(in the rows, 128 means zero)
Each row of numbers belongs to one of the things below and depends on some of the facts about them. Some rows are named. Which thing is each other row?

Named rows:
sefotros: [122 125 139 134 138 138 183 150 145 113 153 155 153  86 127 125  99 122
 134 157 121 137 156 133 156 131 116 122 110  96 134 137 127]
gidrason: [147 128 153 125 128 131 164 155 168 111 153 174 140  79 139 135  95 124
 121 199 130 132 174 140 139 106 137 133  41  98 143 130 101]
plastam: [ 84 133 144 149 142 144 167 133 149 101 151 163 133 104 147  93  99 135
 156 109 128 125 169 103 173 119 132 161 105 156 106 141 116]
difum: [ 95 122 141 160 113 145 130 144 135 110 153 132 157  95 124 126 103 124
 154 165 135 130 127 110 156 140 119 138 103 153  85 133 116]
dibegrik: [ 91 130 140 155 137 144 155 142 146 116 149 163 142 111 142  93 100 130
 159 125 123 127 169 106 163 111 125 157 101 171 110 144 111]
ludil: [127 133 148 145 148 143 151 151 143 107 149 160 151 111 124 110  99 120
 145 143 129 135 172 123 154 118 126 138  82  75 135 127 115]
plelam: [110 118 149 148 150 166 135 151 150 121 162 146 154 129 133 105  95 123
 139 202 106 132 163 110 156 102 154 153  76  62 122 134 136]
flodus: [108 115 138 142 140 145 177 134 134 109 143 133 143 109 135 149  92 129
 122 120 116 128 164 115 153 123 119 143 114 162  93 135 116]
dotrol: [100 111 132 139 146 148 126 131 136 113 155 145 147 104 142 126  85 129
 135 187  93 127 172 120 150 107 136 145 105 106 103 132 136]
gadre: [114 120 137 140 137 156 145 144 145 124 165 144 151 113 141 122  92 127
 137 203  97 128 152 111 160 110 142 142 101  86 121 139 146]
tesul: [119 115 145 165 130 146 153 142 138  92 154 153 160 100 122 119 103 127
 153 134 129 129 143 134 167 123 118 135 106 122 112 136 100]
fuzin: [134 116 146 149 151 150 158 143 120 110 141 143 154 123 129 120  92 121
 132 106 111 135 155 105 146 139 121 138  89 147 103 127 115]
droklu: [108 134 151 151 145 142 185 139 147 106 149 149 140 118 137 140 100 131
 135 112 139 126 164 115 146 112 129 144 114 158 102 134 116]
gigral: [104 137 141 150 138 142 144 135 130 113 143 154 143 113 140 104  90 134
 150 120 120 129 173 110 138 140 123 142 115 169  92 138 106]
plole: [ 79 120 132 154 157 161 201 146 149  92 143 150 146 108 119 149 105 119
 131 156 147 144 166 122 171 119 117 133 131  79  91 153 117]
dridrul: [140 133 146 151 119 131 173 134 145 106 156 162 149  84 126 132  96 132
 140 126 131 126 150 124 172 119 118 131  94 110 112 120 122]
flomol: [ 94 120 140 146 147 145 181 133 147  98 149 133 142 113 138 150  99 130
 119 109 129 129 160 113 162 113 124 147 118 147 100 131 124]
duveva: [123 137 146 152 139 141 180 138 136 104 150 147 146 122 141 120  93 125
 131 128 130 129 145 109 134 144 124 134 109 137 102 131 121]
testol: [ 99 119 139 143 146 141 164 131 139  99 146 138 142 116 137 145  97 129
 126 114 127 132 166 111 162 119 128 150 110 138 101 132 118]
flodoklos: [105 143 140 135 101 132 126 142 145 129 152 129 142  53 141 118 100 121
 142 199 133 128 127  93 153 142 122 131  80 172  75 105 128]

Some facts about the things:
skuzim -vopel-> klotriklur; feklur -vopel-> sefotros; tuklem -vopel-> zolon; getrin -vopel-> satrem
sekir -vopel-> debam; brogrotrem -vopel-> fiskiplil; brogrotrem -vopel-> lusta; klostim -vopel-> flufaban
klostim -vopel-> nevu; gadre -vopel-> debam; flufaban -vopel-> bretrus; flufaban -vopel-> fistum
tribrogrer -vopel-> vuska; flaror -vopel-> foplin; diti -vopel-> bretrus; diti -vopel-> ranes
diti -vopel-> seskik; diti -vopel-> skomovun; nevu -vopel-> dridrul; klustol -vopel-> flodoklos
klustol -vopel-> nafizir; klustol -vopel-> satrem; sedas -vopel-> buda; sedas -vopel-> klostim
statu -vopel-> vuska; skosta -vopel-> sadru; skosta -vopel-> dotrol; pudrek -vopel-> fliflodro
gidrason -vopel-> klotriklur; viro -vopel-> skopir; fuzin -vopel-> keflok; bibru -vopel-> flodoklos
ludil -vopel-> feklur; miklam -vopel-> fistum; suno -vopel-> britror; dedobre -vopel-> flaror
dedobre -vopel-> satrem; seskik -vopel-> fligraram; seskik -vopel-> plibrok; plole -vopel-> tozar
plole -vopel-> lusta; plole -vopel-> fliflodro; ranes -vopel-> luzir; plinon -vopel-> skomovun
stosope -vopel-> debam; brutral -vopel-> debam; gotridal -vopel-> klustol; brifur -vopel-> vogra
sadru -vopel-> pluguk; difum -vopel-> fligraram; briplor -vopel-> remom; plelam -vopel-> debam
plevubus -vopel-> flufaban; plevubus -vopel-> gidrason; plofo -vopel-> dridrul; skubri -vopel-> tribrogrer
sefotros -vopel-> brifur; sefotros -vopel-> plevubus; sefotros -vopel-> gidrason; kosan -vopel-> fligraram
kosan -vopel-> flodoklos; grubu -vopel-> kosan; foplin -vopel-> drunen; foplin -vopel-> klotriklur
trasus -vopel-> plastam; pluguk -vopel-> flufaban; pluguk -vopel-> gidrason; vogra -vopel-> fistum
vogra -vopel-> statu; bretrus -vopel-> fistum; tuzun -vopel-> stosope; trene -vopel-> fuplu
dotrol -vopel-> gadre; skopir -vopel-> poga; flebuk -vopel-> flomem; zolon -vopel-> fliflodro
zolon -vopel-> trene; ruvul -vopel-> tuzun; buda -vopel-> gidrason; buda -vopel-> fliflodro
trifa -vopel-> remom; britror -vopel-> pluguk; britror -vopel-> klotriklur; britror -vopel-> kigin
fliflodro -vopel-> remom; fliflodro -vopel-> plevubus; luzir -vopel-> dridrul; drepon -vopel-> suno
dridrul -vopel-> vogra; nafizir -vopel-> flodoklos; biskek -vopel-> drepon; biskek -vopel-> debam
biskek -vopel-> gidrason; tesul -vopel-> klostim; tesul -vopel-> skomovun; rabo -gregak-> dibegrik
rabo -gregak-> brogrotrem; skuzim -gregak-> zoso; fiskiplil -gregak-> zoso; flafotik -gregak-> klostim
debam -gregak-> stosope; flomol -gregak-> sekir; troki -gregak-> dinel; kiso -gregak-> drabik
kiso -gregak-> sekir; brogrotrem -gregak-> tribrogrer; droklu -gregak-> dronu; moda -gregak-> brusan
klostim -gregak-> dronu; gigral -gregak-> dronu; gigral -gregak-> satrem; gigral -gregak-> gasir
gigral -gregak-> brusan; tribrogrer -gregak-> dronu; muflak -gregak-> brusan; flaror -gregak-> dronu
flodus -gregak-> dronu; flodus -gregak-> sekir; dinel -gregak-> plastam; klustol -gregak-> sekir
plibrok -gregak-> flafotik; plibrok -gregak-> tribrogrer; plibrok -gregak-> brusan; tozar -gregak-> levas
treve -gregak-> levas; pibrol -gregak-> plinon; gasir -gregak-> sekir; drabik -gregak-> levas
skosta -gregak-> skestam; netrik -gregak-> bibru; netrik -gregak-> brusan; pudrek -gregak-> plastam
pudrek -gregak-> notru; pudrek -gregak-> plole; seplolo -gregak-> vudros; gidrason -gregak-> zoso
gidrason -gregak-> statu; gidrason -gregak-> plinon; sopok -gregak-> fiskiplil; fuzin -gregak-> tozar
fuzin -gregak-> braskul; vudros -gregak-> sekir; bibru -gregak-> dronu; bibru -gregak-> sadru
bibru -gregak-> brusan; zuplan -gregak-> brusan; ludil -gregak-> plelam; mano -gregak-> brusan
vegun -gregak-> sekir; miklam -gregak-> gigral; miklam -gregak-> plastam; sizam -gregak-> zoso
sizam -gregak-> plinon; klutranol -gregak-> flodus; skomovun -gregak-> pluguk; skomovun -gregak-> fiskiplil
braskul -gregak-> dronu; braskul -gregak-> vafli; klotriklur -gregak-> suno; dedobre -gregak-> flodus
drifen -gregak-> dibegrik; drifen -gregak-> vegun; drifen -gregak-> plastam; plole -gregak-> vudros
plole -gregak-> flomem; plole -gregak-> naklipu; ranes -gregak-> mano; plinon -gregak-> brusan
skestam -gregak-> dronu; skestam -gregak-> brusan; brutral -gregak-> netrik; brutral -gregak-> kofom
tavin -gregak-> sadru; brifur -gregak-> ploplu; listol -gregak-> vegun; briplor -gregak-> trasus
briplor -gregak-> flafotik; briplor -gregak-> gasir; plelam -gregak-> vegun; plelam -gregak-> pibrol
plelam -gregak-> poga; pizek -gregak-> flomol; gapo -gregak-> dedobre; rere -gregak-> droklu
rere -gregak-> plole; duveva -gregak-> sadru; naklipu -gregak-> testol; grubu -gregak-> gidrason
druvem -gregak-> flodus; plastam -gregak-> vudros; dronu -gregak-> brusan; testol -gregak-> sekir
pluguk -gregak-> flafotik; vogra -gregak-> zoso; sunuk -gregak-> droklu; sunuk -gregak-> poga
sunuk -gregak-> plinon; vafli -gregak-> brusan; ploplu -gregak-> gigral; stiga -gregak-> sekir
dotrol -gregak-> gasir; skopir -gregak-> tuklem; flebuk -gregak-> klustol; flebuk -gregak-> naklipu
flebuk -gregak-> brusan; zostufe -gregak-> satrem; buda -gregak-> ploplu; vuska -gregak-> plinon
stakan -gregak-> klustol; rastu -gregak-> flomem; rastu -gregak-> flomol; rastu -gregak-> droklu
rastu -gregak-> kofom; mobom -gregak-> plinon; nafizir -gregak-> vudros; biskek -gregak-> levas
groflo -gregak-> zostufe

Name these rows:
No name comes twice in this set of rows, the named rows included.
[102 120 133 155 143 152 181 156 138 124 144 163 149 111 125 113  99 120
 146 154 132 138 172 110 154 133 111 137 121 139  91 150 120]	brogrotrem
[129 141 139 144 132 132 163 134 139 116 145 165 149  94 124 121  91 126
 156 126 121 132 169 133 152 134 118 121 107  94 117 124 131]	brifur
[112 136 153 139 150 140 171 140 150 125 161 163 147  86 142 133  99 125
 123 182 116 124 158 134 147 118 127 128 121 149 132 144 107]	sadru
[152 130 143 145 115 122 180 148 154 110 152 156 152 101 124 151  94 132
 148 119 134 130 169 137 144 100 120 131  73  77 121 110 135]	vogra
[ 71 101 135 133 156 156 144 135 144 140 163 133 151  95 131 162 100 129
 117 189  96 123 175 121 175  82 133 159 137 124 117 147 141]	sekir
[110 129 143 158 108 140 128 153 142 115 151 126 156 106 126 123 104 122
 163 161 145 129 140 110 134 134 125 141  70 146  83 125 117]	grubu
[126 124 143 128 134 126 162 154 154 104 147 146 155 100 148 130 100 121
 146 162 120 133 170 140 122 131 123 137  65 119 153 142 111]	skuzim
[138 136 147 113 130 128 156 142 155  95 154 164 136  64 158 117  94 120
 134 195 111 128 145 125 145 141 126 125  71 125 146 126 104]	klotriklur
[138 122 141 129 127 153 146 139 160 122 170 157 139  93 155 117  83 131
 120 242  95 128 143 101 165  99 149 137  80  88 115 122 152]	debam
[110 130 139 150 142 146 166 145 137 109 147 170 149  89 127 124  94 119
 151 184 121 136 167 134 155 137 115 124 110 119 114 150 104]	buda
[104 149 148 122 144 126 140 136 131 114 143 138 150  82 145 120  97 118
 134 160 119 130 161 123 110 165 117 121 105 159 118 130 100]	flaror

The same things again, as new rows of numbers:
Some things and their rows:
flufaban: [126 130 121 129 122 119 122 131 129 134 125 124 132 124 128 122 132 135
 127 136 133 134 124 132 123 129 132 131 137 130 130 135 131 125 122 122
 127 137]
sefotros: [126 131 120 128 122 117 122 129 130 135 124 124 131 123 127 121 130 134
 125 135 134 132 124 132 123 129 132 131 136 130 130 135 132 125 122 124
 128 137]
suno: [120 133 116 126 120 115 119 126 130 134 127 123 127 120 128 123 129 136
 125 137 138 135 127 132 124 129 126 132 142 130 132 134 128 127 117 124
 123 139]
brutral: [132 107 118 119 128 122 135 123 142 128 121 117 145 115 136 134 106 132
 115 125 139 127 137 115 132 146 128 151 109 138 128 126 120 123 115 128
 126 115]
luzir: [127 132 122 129 122 119 121 133 127 134 128 126 131 126 128 123 135 135
 127 134 132 134 121 132 122 126 131 130 135 131 129 133 132 124 122 121
 126 136]
foplin: [128 133 124 129 122 122 118 135 122 132 133 129 130 128 130 126 137 135
 129 133 131 137 118 132 119 125 128 126 135 130 128 132 130 125 122 117
 124 134]
nafizir: [133 129 139 126 131 148 123 154 109 122 153 138 122 137 132 142 153 124
 136 120 124 140 110 138 113 110 135 101 124 136 112 111 122 116 129 121
 121 109]
flebuk: [174 113 113 106 126 144 131 112 111 106  95 210 138 124 119 155 114  74
  87 131  90 195 168 106 141 102 120 148  64  97 148 100 113 101 127 125
 103 122]
flaror: [135 127 141 133 133 137 132 140 112 123 134 134 133 142 136 132 130 129
 135 118 118 119 127 120 126 127 113 132 112 133 123 122 129 132 136 120
 132 117]
fliflodro: [124 132 119 132 121 115 124 128 133 136 119 122 130 122 125 116 130 133
 126 137 133 128 124 133 126 130 134 135 137 128 131 137 134 126 125 129
 131 141]
skubri: [127 124 116 122 121 116 120 125 136 135 126 123 136 120 129 126 125 136
 122 136 140 137 128 128 125 133 130 134 138 133 130 133 125 124 112 119
 123 132]
statu: [121 130 132 131 128 131 137 111 128 127 128 136 112 132 133 123 117 138
 115 120 122 133 128 128 138 138 126 126 132 119 131 128 141 134 131 120
 123 130]
kiso: [134 121 127 128 133 143 132 134 138 123 128 127 135 121 115 131 135 122
 132 129 127 125 126 139 127 124 142 113 135 128 121 128 119 123 135 135
 136 124]
klotriklur: [131 136 127 137 122 118 122 142 123 138 124 125 131 131 127 116 144 135
 133 135 127 131 114 135 118 124 138 130 131 131 128 136 139 125 134 124
 133 141]
poga: [108 161 144 128 117 103 135  70 146 112 170 118 128 147 155 134 149 128
 139 135  93 101 156 129 130 125 136 101 118  97 166 106 118 146 167 196
 154 110]
remom: [123 139 124 140 123 116 127 133 130 136 117 122 123 126 122 110 135 134
 129 136 126 123 121 136 126 127 136 134 138 125 130 139 140 129 137 134
 134 146]
brusan: [106 134 128 131 135 135 131 112 120 104 131 130 108 129 135 131 107 132
 128 119 124 110 146 122 138 129  88 133 136 119 130 119 121 145 130 134
 125 126]
drabik: [130 123 116 129 129 139 124 121 142 115 130 126 138 113 110 134 127 133
 136 132 129 123 129 140 125 129 126 116 151 115 129 138 114 130 131 128
 137 137]
kigin: [126 137 125 136 123 120 123 135 125 134 123 125 125 128 124 115 138 135
 131 135 127 128 117 137 122 125 134 130 136 127 130 137 138 127 133 128
 132 143]
rabo: [133 123 132 131 130 129 133 139 125 132 125 126 135 131 131 125 130 127
 128 125 126 124 124 126 126 128 133 134 116 136 123 127 131 125 132 129
 133 124]

Name these rows:
No name comes twice in this set of rows, the named rows included.
[136 110 108 118 126 133 125 114 154 121 125 122 153 106 111 139 116 133
 126 134 139 130 136 132 128 139 131 125 147 122 130 140 108 126 117 122
 134 132]	biskek
[128 116 123 124 127 124 135 136 140 135 121 118 133 117 128 126 127 124
 119 130 137 132 123 133 128 130 152 130 120 140 121 125 126 115 123 138
 129 120]	pudrek
[120 127 129 127 133 138 132 135 131 122 131 127 119 124 125 129 132 120
 128 127 129 126 126 137 130 119 135 114 134 131 119 117 123 123 130 140
 127 120]	testol
[114 132 131 132 135 134 132 120 122 110 128 129 117 130 134 130 111 130
 129 119 123 110 141 121 135 129  96 136 128 123 129 121 122 142 132 133
 128 125]	dronu
[119 141 137 148 128 126 145 113 131 134 113 135 102 137 126 102 125 137
 120 124 110 124 120 136 142 138 141 128 137 113 133 135 160 138 155 134
 135 146]	fiskiplil
[141 131 147 144 134 139 134 149 108 128 129 135 133 149 134 124 140 129
 140 117 110 114 119 124 124 124 119 132 105 131 122 126 139 133 151 124
 138 122]	plibrok
[135 132 139 125 133 131 125 132 123 136 120 139 135 145 122 125 132 121
 131 134 127 121 138 126 130 119 118 122 141 134 128 128 131 137 127 121
 130 132]	zostufe
[133 119 131 135 131 132 137 143 128 127 127 121 131 125 132 125 132 126
 128 122 126 124 119 129 125 130 141 135 106 137 119 124 130 119 137 137
 133 117]	rastu
[113 133 130 129 127 131 134 103 127 122 133 139 102 131 135 125 114 140
 114 121 121 140 129 128 139 137 121 119 143 115 134 124 141 137 127 117
 116 131]	zoso
[128 126 128 127 128 131 129 140 129 132 128 125 126 126 126 126 138 123
 127 130 131 132 121 136 125 122 144 120 129 136 120 123 128 118 127 133
 127 124]	troki
[133 122 137 132 128 130 141 116 130 134 123 136 123 135 134 122 118 135
 114 120 119 135 125 124 138 143 136 130 121 124 131 128 144 131 135 119
 126 125]	gidrason
[118 124 130 125 133 135 132 112 126 113 133 133 120 129 139 135 105 135
 119 116 127 125 141 117 138 137 104 134 126 124 130 120 124 138 123 122
 121 119]	plinon
[121 128 128 126 130 133 128 137 130 126 131 126 120 124 126 128 134 123
 127 130 132 130 124 137 127 118 139 118 133 132 121 120 125 121 127 136
 127 123]	dinel
[130 131 140 145 132 133 142 132 121 127 120 132 122 140 132 117 127 132
 129 119 111 116 124 126 134 134 126 136 114 124 127 131 145 135 150 132
 138 130]	vuska

The same things again, as new rows of numbers:
Named rows:
plelam: [ 93 161 132 103 130 208  68 216 135 140 140 132 121]
ludil: [128 115 120 114 130 144 141 144 147 154 131 139 131]
poga: [130 155 130 156 111 110 114 111 130 130 104 132 139]
brusan: [147 144 157 167 105 115  89  85 130 123 115 131 136]
plinon: [149 126 129 131 127 153 107 115 165 151 130 137 131]
gasir: [116 131 146 138 102  97 118 112 108 120 128 132 146]
skosta: [137 114 140 120 124 152 122 134 143 140 141 133 109]
getrin: [131 133 103 112 142 157 141 129 119 130 137 128 136]
trifa: [137 107 125 124 150 143 148 137 131 124 132 138 135]
statu: [142 135 107 112 150 139 108 118 179 157 151 127 126]
drepon: [137 111 118 115 151 159 138 142 130 132 140 136 133]
biskek: [131  94 108  99 146 183 116 195 134 110 128 141 113]
levas: [144 137  90 139 123 111 120 110 100 102 110 139 129]
kosan: [117 164  53  65 109 218 163 116  96 139 142 117 151]
dibegrik: [121 139 139 148 112 102 118 113 104 120 119 129 146]
pluguk: [178  23 157 110 146 150 144 127 210 122 122 113 129]
flomol: [115 136 128 142 107  92 125 122 103 127 117 133 145]
zostufe: [115 138 150 143 114 113 123 112 119 101 129 121 125]
seskik: [130 132  96 101 142 165 142 126 120 134 141 124 140]
pudrek: [124  84 140 115 131 135 165 152 130 147 133 148 141]

Rows to name:
No name comes twice in this set of rows, the named rows included.
[162  48 141 122 163 151 157 138 171 122 121 139 140]	sefotros
[137 120 146 134 141 128 127 128 134 162 164 155 107]	ranes
[159  76 144 112 143 119 112 109 162 150 157 122 109]	klostim
[129 135 130 155 133 116 151 118 116 107 110 134 133]	remom
[121 167  96 124 122 133 143 114  96 109 116 114 137]	fligraram
[129 111 143 117 124 137 119 121 133 126 148 133 138]	trasus
[178  71  67  56 191  83  97  97 171 144 146  44 111]	flufaban
[135 102 110  76 144  86 102 115 144 155 163  80 110]	miklam
[114 159 118 138 125 123 138 125 168 116 111 119 124]	sopok
[117 157 128 143 117 124 138 131 174 131 106 121 116]	sizam
[119  95 150 117 122 136 154 142 143 129 147 137 125]	briplor
[126 136  90 129 125 101 146 129 107 103 108 132 111]	treve
[111 131 114 125 110  94 146 135 105 121 114 134 125]	kiso
[161  50 150 136 154 161 181 140 158 123 121 159 147]	fliflodro
[147  86 138 128 150 160 157 138 139 131 132 155 140]	zolon

